A =
array([[144, 118, 126, 150, 129, 139, 119, 135],
       [156, 136, 145, 130, 134, 138, 120, 112],
       [143, 113, 125, 150, 132, 134, 120, 138],
       [115, 152, 138, 107, 126, 127, 143, 120],
       [122, 146, 130, 129, 112, 146, 132, 126],
       [115, 152, 138, 107, 126, 127, 143, 120]])
The last entry, reading row by row is 120
The first entry in reading order: 144
Report the fourth entry, reading row by row.
150
The fourth-last entry, reading row by row: 126
Report the second entry on the main diagonal.
136
Report the smallest entry in the last column.
112
Report the smallest entry in the last row.
107
The second entry from the end, reading row by row -> 143
Report the 1st entry on the diagonal from the top-right corner.
135
Report the entry in the bottom-left corner.
115
The entry directly below 144 -> 156
Report the entry just right of 144.
118
The 2nd entry on the diagonal from the top-right corner is 120
Report the largest entry in the last column.
138
The largest entry in the last row -> 152

Questions about the table below. Rows and columns are numbered from 0.
1) The entry in row 0 and column 0?
2) The entry in row 0 and column 2?
3) The entry in the bottom-left corner?
4) The entry at row 0, column 1?
5) The entry in row 2 and column 1?
6) The entry directly above the smallest entry?
[[119 134 114 114 113 124 138]
 [127 134 116 132 114 116 131]
 [137 114 120 109 122 134 117]
 [144 127 134 133 130 134 118]
 [121 136 121 128 117 121 137]
 [153 126 141 134 134 141 113]
 [135 114 116 104 116 131 118]
 [136 124 128 120 130 135 122]
 [115 137 111 120 111 117 141]
 [151 127 133 135 128 133 114]
 [126 134 121 114 123 133 132]
 [121 138 120 116 121 131 138]
 [153 138 139 131 142 149 118]
 [124 133 127 127 123 127 133]
 [121 141 120 116 123 132 139]
 [144 127 134 130 134 136 118]]
1) 119
2) 114
3) 144
4) 134
5) 114
6) 134
